Here is a tiny trained network, its code and every weight. The questions are about switching its units off for an input and a target symbol, where a switched-off unit gives its printed mean instead of its output.

import numpy as np


def w(rows, s, z=0):
    codes = np.array(rows[::2]) - 128.0
    scale = np.full(codes.shape[1], s)
    scale[-1] = z or s
    return codes * scale


def f(y):
    return np.maximum(y, 0)


def softmax(a):
    e = np.exp(a - a.max(-1, keepdims=True))
    return e / e.sum(-1, keepdims=True)


def log_softmax(a):
    a = a - a.max(-1, keepdims=True)
    return a - np.log(np.exp(a).sum(-1, keepdims=True))


def net(x, mask):
    ids = ['αβγεηθξστω'.index(c) for c in x.split()]
    T = len(ids)
    res = E[ids] + P[:T]
    u = 0
    for l in range(2):
        q, k, v = (res @ M[l].T for M in (Q, K, V))
        z = softmax(np.where(np.tri(T) > 0, q @ k.T / 3**0.5, -1e9)) @ v
        res = res + np.where(mask[u], z, O[l][:, -1]) @ O[l][:, :-1]
        u += 1
        y = f(res @ A[l][:, :-1].T + A[l][:, -1])
        res = res + np.where(mask[u : u + 4], y, B[l][:, -1]) @ B[l][:, :-1]
        u += 4
    return log_softmax(res[-1] @ U[:, :-1].T + U[:, -1])


Q, K, V, O, A, B = {}, {}, {}, {}, {}, {}
E = w([
[146,76,131,193],'α',
[80,83,76,103],'β',
[9,60,145,131],'γ',
[111,117,248,247],'ε',
[95,81,98,142],'η',
[214,144,44,127],'θ',
[65,157,111,51],'ξ',
[101,190,234,161],'σ',
[181,160,115,191],'τ',
[70,177,211,147],'ω',
],0.012)
P = w([
[182,67,162,113],'0',
[154,83,110,166],'1',
[101,98,77,195],'2',
[71,115,51,219],'3',
[20,126,14,225],'4',
[58,154,3,241],'5',
],0.0069)
Q[0] = w([
[100,85,3,227],'0.h0',
[160,47,127,6],'0.h0',
[201,105,140,106],'0.h0',
],0.015)
K[0] = w([
[98,249,121,153],'0.h0',
[193,140,229,84],'0.h0',
[96,134,155,81],'0.h0',
],0.018)
V[0] = w([
[178,253,153,183],'0.h0',
[139,173,108,86],'0.h0',
[56,108,161,157],'0.h0',
],0.018)
O[0] = w([
[209,248,231,128,90],'0.h0',
[103,172,78,201,4],'0.h0',
[190,65,162,72,204],'0.h0',
],0.013,0.0049)
A[0] = w([
[199,76,155,241,201],'0.n0',
[79,209,81,96,28],'0.n1',
[226,159,32,146,3],'0.n2',
[215,173,1,71,40],'0.n3',
],0.0083,0.0029)
B[0] = w([
[111,131,2,116,254],'0.n0',
[147,77,83,119,152],'0.n1',
[80,66,190,53,171],'0.n2',
[122,83,194,215,156],'0.n3',
],0.0082,0.0062)
Q[1] = w([
[152,176,72,10],'1.h0',
[93,156,124,68],'1.h0',
[129,171,100,118],'1.h0',
],0.012)
K[1] = w([
[156,48,215,248],'1.h0',
[174,85,132,162],'1.h0',
[149,155,98,133],'1.h0',
],0.011)
V[1] = w([
[57,81,247,204],'1.h0',
[50,184,120,17],'1.h0',
[159,92,127,169],'1.h0',
],0.016)
O[1] = w([
[247,113,61,181,85],'1.h0',
[94,210,45,57,44],'1.h0',
[137,114,174,177,253],'1.h0',
],0.014,0.005)
A[1] = w([
[71,201,62,253,193],'1.n0',
[147,255,61,212,92],'1.n1',
[82,79,19,82,112],'1.n2',
[191,191,181,166,253],'1.n3',
],0.0085,0.0049)
B[1] = w([
[254,175,171,99,174],'1.n0',
[70,28,165,151,145],'1.n1',
[202,211,119,188,254],'1.n2',
[37,172,81,15,210],'1.n3',
],0.0098,0.012)
U = w([
[57,104,141,151,194],'α',
[44,173,77,204,179],'β',
[154,134,63,118,13],'γ',
[171,134,169,98,22],'ε',
[70,136,85,182,202],'η',
[183,221,254,223,58],'θ',
[132,223,98,158,103],'ξ',
[135,152,92,58,97],'σ',
[45,212,165,158,255],'τ',
[140,144,92,70,134],'ω',
],0.0067,0.0044)

Each question gives the input, a string of symbols that net reads in full, and the target symbol t.
The units are the heads (3 rows each of Q, K, V and O) and the neurons (one row each of A and B). Each row of codes is followed by its name. A weight is (code - 128) times the scale printed after its matrix; where a second scale follows, it is the last column's (O, A, B and U).
mask holds one flag per unit, layer by layer, with each layer's heads first. A switched-off unit (its flag False) gives its mean, the last column of its rows in O or B, instead of its output. The means were averaged over made-up inputs and are rounded, as every weight is.
A unit's drop is (log p(t) with every unit on - log p(t) with that unit switched off) / (log p(t) with every unit on - log p(t) with every unit switched off).
The circuit of an input: a set's keep is (log p(t) with only the set's units on - log p(t) with every unit switched off) / (log p(t) with every unit on - log p(t) with every unit switched off). Starting from all 10 units, units are removed one at a time, each time the one whose removal leaves the highest keep (on an exact tie, the one counted first), for as long as the keep stays at least 0.8.
units of the circuit, in order: the units of the circuit, biggest drop first
most important unit: the unit with the biggest drop
k most important neurons: the k neurons with the biggest drops, biggest first
k most important neurons of layer l: the k neurons of layer l with the biggest drops, biggest first
input α τ γ, target τ: units of the circuit, in order : 0.h0; 1.n3; 1.n2
input τ α τ ε α σ, target α: 3 most important neurons : 1.n2; 0.n0; 1.n0
input ω α θ τ ξ, target τ: units of the circuit, in order : 0.h0; 0.n0; 1.n3
input η σ η, target σ: units of the circuit, in order : 0.h0; 1.n3; 1.n2; 1.h0
input θ γ ξ η, target ξ: units of the circuit, in order : 1.n2; 1.h0; 0.h0
input α α γ, target γ: units of the circuit, in order : 0.h0; 1.h0; 0.n0
input ω γ α η β θ, target θ: 2 most important neurons : 1.n0; 0.n3
input θ η θ ω, target θ: most important unit : 1.n0
input ε ξ γ ω, target γ: units of the circuit, in order : 0.h0; 1.h0
input τ η β η θ η, target θ: units of the circuit, in order : 0.h0; 1.n0
input θ σ σ σ η, target ω: 2 most important neurons : 1.n3; 1.n2
input α γ ξ τ θ, target τ: units of the circuit, in order : 0.h0; 0.n3; 1.h0
input β α τ ε, target τ: units of the circuit, in order : 0.h0; 1.n3
input σ ξ β τ α θ, target τ: units of the circuit, in order : 0.h0; 1.h0; 0.n3
input η η γ α, target γ: units of the circuit, in order : 0.h0; 0.n0; 1.h0
input α α ε, target α: most important unit : 1.n2
input β θ τ σ, target τ: 4 most important neurons : 1.n3; 1.n2; 1.n1; 0.n0
input η θ β, target θ: units of the circuit, in order : 1.n0; 0.h0
input ε α β, target ε: units of the circuit, in order : 0.h0; 1.h0
input ε β ξ ε, target ξ: most important unit : 1.h0
input η α ε α α, target α: 4 most important neurons : 1.n2; 0.n2; 1.n0; 0.n0
input θ η ξ β, target ξ: units of the circuit, in order : 0.h0; 1.n2; 1.h0; 1.n0
input α α γ ω, target γ: units of the circuit, in order : 0.h0; 1.h0; 0.n0
input α β θ, target θ: 2 most important neurons : 1.n0; 1.n3
input θ β β β σ, target β: 2 most important neurons : 1.n2; 1.n0
input ξ α ξ, target α: 2 most important neurons of layer 0 : 0.n2; 0.n3
input θ α τ η, target τ: 2 most important neurons : 0.n0; 1.n3
input σ α ω θ ω, target θ: most important neuron : 1.n0
input τ θ ξ α θ, target ξ: 2 most important neurons : 0.n3; 1.n0
